Below is a small trained network, with its code and all its weights. Each question gives an input and a class and asks what happens when units are switched off, that is, made to give their printed mean instead of their output.

import numpy as np


def w(rows, s, z=0):
    codes = np.array(rows[::2]) - 128.0
    scale = np.full(codes.shape[1], s)
    scale[-1] = z or s
    return codes * scale


def f(y):
    return y / 2 * (1 + np.tanh(0.7978845608 * (y + 0.044715 * y**3)))


def log_softmax(a):
    a = a - a.max(-1, keepdims=True)
    return a - np.log(np.exp(a).sum(-1, keepdims=True))


def net(x, mask):
    res = np.array(x, float).reshape(1, 6) / 4 @ E
    y = f(res @ A[0][:, :-1].T + A[0][:, -1])
    res = res + np.where(mask, y, B[0][:, -1]) @ B[0][:, :-1]
    return log_softmax(res[-1] @ U[:, :-1].T + U[:, -1])


A, B = {}, {}
E = w([
[110,153,43,104,128,168,101,179,90],'x0',
[130,139,90,61,149,137,58,124,153],'x1',
[71,133,190,78,112,165,118,206,191],'x2',
[184,49,119,95,103,179,100,46,66],'x3',
[158,246,161,125,93,148,116,89,175],'x4',
[158,132,103,218,79,209,143,129,164],'x5',
],0.012)
A[0] = w([
[106,7,92,123,133,127,135,142,154,90],'N0',
[142,108,138,186,55,137,174,69,104,50],'N1',
[143,157,128,94,92,223,36,143,106,173],'N2',
[211,160,21,138,138,55,132,121,105,192],'N3',
[83,163,87,94,208,133,65,226,131,234],'N4',
[91,179,132,133,166,93,154,152,197,180],'N5',
[103,81,192,105,170,102,129,121,90,84],'N6',
[129,168,85,224,107,149,137,108,176,89],'N7',
[189,128,64,176,93,173,165,141,149,249],'N8',
[129,99,188,191,158,53,174,120,109,89],'N9',
[170,60,128,93,159,128,141,111,60,182],'N10',
],0.011,0.0022)
B[0] = w([
[227,234,51,159,172,177,49,207,187,218],'N0',
[167,83,139,68,186,187,196,154,90,223],'N1',
[171,241,85,43,109,151,90,152,126,229],'N2',
[116,200,157,44,95,47,126,86,112,233],'N3',
[2,30,254,74,121,199,179,58,26,253],'N4',
[52,59,207,79,243,158,122,90,119,228],'N5',
[129,112,167,210,222,183,161,145,171,194],'N6',
[89,122,171,100,154,158,102,139,80,216],'N7',
[113,116,168,79,154,235,177,111,104,225],'N8',
[92,204,99,47,83,91,73,166,199,229],'N9',
[125,208,59,158,235,179,243,64,159,234],'N10',
],0.0079,0.012)
U = w([
[176,128,78,176,158,142,180,127,166,50],'0',
[151,49,95,132,106,83,104,142,128,18],'1',
[164,136,138,191,78,100,134,137,124,3],'2',
[169,191,91,78,93,106,94,128,145,246],'3',
[122,143,182,116,118,71,83,138,245,140],'4',
[64,103,147,98,160,128,197,77,95,206],'5',
[122,143,98,117,114,187,103,171,141,174],'6',
],0.012,0.0023)

Each question gives the input, the list of numbers given to net, and the class t.
The units are the neurons (one row each of A and B). Each row of codes is followed by its name. A weight is (code - 128) times the scale printed after its matrix; where a second scale follows, it is the last column's (A, B and U).
mask holds one flag per neuron, in row order. A switched-off neuron (its flag False) gives its mean, the last column of its row in B, instead of its output. The means were averaged over made-up inputs and are rounded, as every weight is.
A unit's drop is (log p(t) with every unit on - log p(t) with that unit switched off) / (log p(t) with every unit on - log p(t) with every unit switched off).
The circuit of an input: a set's keep is (log p(t) with only the set's units on - log p(t) with every unit switched off) / (log p(t) with every unit on - log p(t) with every unit switched off). Starting from all 11 units, units are removed one at a time, each time the one whose removal leaves the highest keep (on an exact tie, the one counted first), for as long as the keep stays at least 0.8.
circuit, biggest first: the units of the circuit, biggest drop first
most important unit: the unit with the biggest drop
top k neurons: the k neurons with the biggest drops, biggest first
drop of u: that unit's drop, to one decimal
input [-3,-3,8,-5,6,8], class 5: circuit, biggest first -> (N5)
input [7,-1,-5,2,-8,3], class 0: circuit, biggest first -> (N0, N10)
input [4,3,-5,2,-5,1], class 3: circuit, biggest first -> (N3, N0)
input [7,1,-3,7,1,3], class 3: top 3 neurons -> (N2, N4, N3)
input [4,-1,-5,-1,-6,6], class 0: top 2 neurons -> (N4, N0)
input [2,2,-3,-1,-5,5], class 6: top 4 neurons -> (N0, N4, N5, N8)
input [-4,8,-5,3,-3,8], class 6: top 4 neurons -> (N4, N8, N0, N7)
input [3,-2,-5,5,8,2], class 3: top 4 neurons -> (N4, N2, N5, N3)
input [-6,7,-8,2,5,3], class 3: top 4 neurons -> (N4, N5, N3, N6)
input [-1,-5,-6,-6,-3,-4], class 4: top 2 neurons -> (N9, N4)
input [-8,6,4,6,3,-3], class 4: top 2 neurons -> (N4, N1)
input [-4,5,-2,-2,-3,3], class 4: top 2 neurons -> (N4, N10)
input [-5,-3,-7,0,-5,-8], class 0: top 3 neurons -> (N10, N6, N4)
input [-4,6,-4,8,-4,7], class 0: most important unit -> N10
input [0,-8,-2,4,8,-6], class 3: top 3 neurons -> (N4, N5, N8)
input [-4,5,3,0,-2,4], class 6: top 2 neurons -> (N3, N9)
input [4,3,5,-6,-6,6], class 5: drop of N4 -> 1.8
input [-6,6,-8,6,-7,-5], class 0: drop of N10 -> 0.2
input [2,-2,0,2,7,-1], class 3: drop of N4 -> 0.3
input [6,8,5,-2,-6,1], class 5: drop of N4 -> 9.6
input [-7,-7,1,-8,2,-5], class 4: circuit, biggest first -> (N9)
